Each row has a class, written after it.
[-0.21 -1.33  0.94 -1.87 -5.74  1.16  1.84 -0.40 -0.16 -1.16 -1.42  2.35
  0.69  1.88 -0.63  0.55  1.08  0.05 -0.34 -1.83  0.76  0.38 -0.24  1.41
 -0.42]	gote
[-0.28 -1.99  0.56  1.33 -1.10 -0.43  1.13 -0.46  0.06 -0.47 -1.07  0.95
 -2.83  2.79  0.06 -1.46 -1.56 -0.24 -1.04 -3.85 -0.03 -1.94 -0.70 -0.07
  0.84]	moro
[ 0.43 -0.81  1.09 -1.78 -4.87  0.90  2.16 -0.06 -0.05 -0.03 -1.53  1.61
  0.67  0.59 -0.65  0.91  0.22 -0.61 -0.13 -1.78  0.32 -0.13  0.01  2.89
 -0.35]	gote
[ 0.66 -1.32  1.11 -2.58 -4.97  1.29  1.44 -0.22 -0.63 -0.45 -2.10  2.30
  0.93  1.03 -0.68  0.59  0.61  0.13 -0.70 -2.45  0.21  0.47 -0.04  1.90
 -0.57]	gote
[-0.48 -1.78  0.63  1.01  1.78  0.02  1.85 -0.70  0.32  0.54 -2.14  1.79
 -2.97  1.52  0.55 -0.78 -1.79 -0.16 -0.76 -2.14  0.73 -1.64  0.13 -0.43
 -0.44]	moro
[-0.59 -1.03  0.94 -0.74 -4.44  0.35  4.36 -0.90 -0.16 -0.51 -0.65  0.81
  0.56  1.43 -2.05  0.60  0.34  0.10  0.77 -1.51  0.08 -0.12 -1.14  3.28
  0.16]	gote
[ 0.45 -1.35  0.46 -0.54 -4.39  0.42  0.17 -0.01  0.26 -0.94 -0.79  3.29
 -0.92  2.79  0.61 -0.05  0.33 -0.34 -0.96 -1.51  1.70 -0.43 -0.57 -1.01
 -0.04]	Kad
[ 0.82 -2.18  0.64  0.12 -6.54 -0.40 -1.12 -0.28  0.57 -1.45  0.20  2.29
 -2.86  4.92  0.20 -1.48 -1.26 -0.18 -2.37 -2.60  1.55 -1.80 -1.21 -3.19
 -0.11]	Kad
[-0.33 -0.98  0.32  1.81 -1.83 -0.35  1.78 -0.66  0.79 -0.10 -0.24  0.74
 -2.68  2.67  0.28 -0.50 -0.63 -0.28 -0.50 -2.35  1.04 -1.58 -1.20 -0.44
  0.93]	Kad
[-0.03 -2.05  0.80 -1.03 -0.20  1.03  1.06 -0.25 -0.52 -0.52 -2.22  3.47
 -1.30  1.82 -0.09 -0.65 -1.98  0.10 -0.95 -1.50  1.52 -0.87  0.80 -0.56
 -2.27]	moro
[ 0.89 -0.49  1.17 -1.37 -6.20  0.41  0.40  0.31  0.52 -0.06 -0.60  0.61
  0.43  0.64 -0.67  0.58  0.84  0.01 -1.02 -2.28 -0.06 -0.56 -0.93  1.64
  0.39]	gote
[ 1.20 -0.86  0.38 -3.86 -9.59  1.69  0.06  0.17 -1.39 -2.10 -0.88  1.16
  3.21  1.70 -1.03  1.25  2.69  0.01 -0.20 -2.54 -1.23  1.67 -0.58  2.38
  0.07]	gote
[-0.66 -1.24  0.21  2.25  5.69 -0.31  1.21  0.10 -0.25  1.44 -2.11  1.04
 -4.11  0.12  1.34 -0.90 -2.40 -0.41 -0.47 -3.70  0.45 -2.74  0.90  0.19
  0.69]	moro
[-0.48 -2.23  0.96  1.15  0.30  0.29  2.96 -0.47  1.58  0.81 -2.14  3.38
 -3.49  1.87  0.99 -0.10 -1.41 -0.31 -1.07 -2.44  2.57 -1.88 -0.10 -0.10
 -0.43]	moro
[-0.18 -1.08  0.87 -2.51 -3.37  1.83  3.61 -0.36 -0.47 -0.79 -1.89  2.55
  0.99  1.10 -0.79  0.87  0.84  0.10  0.65 -0.65  0.63  0.64 -0.24  2.65
 -0.96]	gote
[ 0.40 -1.72  0.76  0.51 -5.49 -0.26  0.48 -0.32  1.06 -0.53 -0.24  2.14
 -2.52  3.66  0.24 -0.26 -0.17 -0.44 -1.33 -2.99  1.73 -1.68 -1.07 -0.81
  0.40]	Kad
[ 0.21 -1.36  0.44 -0.87 -3.76  0.50  1.11 -0.62  1.00 -0.86 -0.45  3.06
 -1.67  3.15  0.29 -0.32 -0.24  0.08 -0.93 -0.65  2.33 -0.62 -0.34 -1.44
 -0.73]	Kad
[-0.38 -1.73  0.74  0.34 -3.48  0.21  2.15 -0.66  1.35 -0.53 -0.80  2.58
 -2.12  3.46  0.41 -0.19 -0.37 -0.35 -0.51 -1.67  2.13 -1.31 -0.87 -0.30
  0.03]	Kad
[ 0.61 -1.46  0.93 -2.34 -4.41  1.20  1.49 -0.02 -1.03 -0.87 -1.78  1.92
  0.66  1.72 -0.27  0.54  0.35  0.13 -0.50 -2.77  0.11  0.03 -0.16  2.00
 -0.24]	gote
[ 0.19 -1.92  0.70 -0.05 -4.89  0.30  1.24 -0.22  1.07 -0.68 -0.74  2.57
 -2.43  3.26  0.66 -0.29  0.00 -0.32 -1.26 -2.84  2.28 -1.34 -1.06 -1.01
  0.01]	Kad
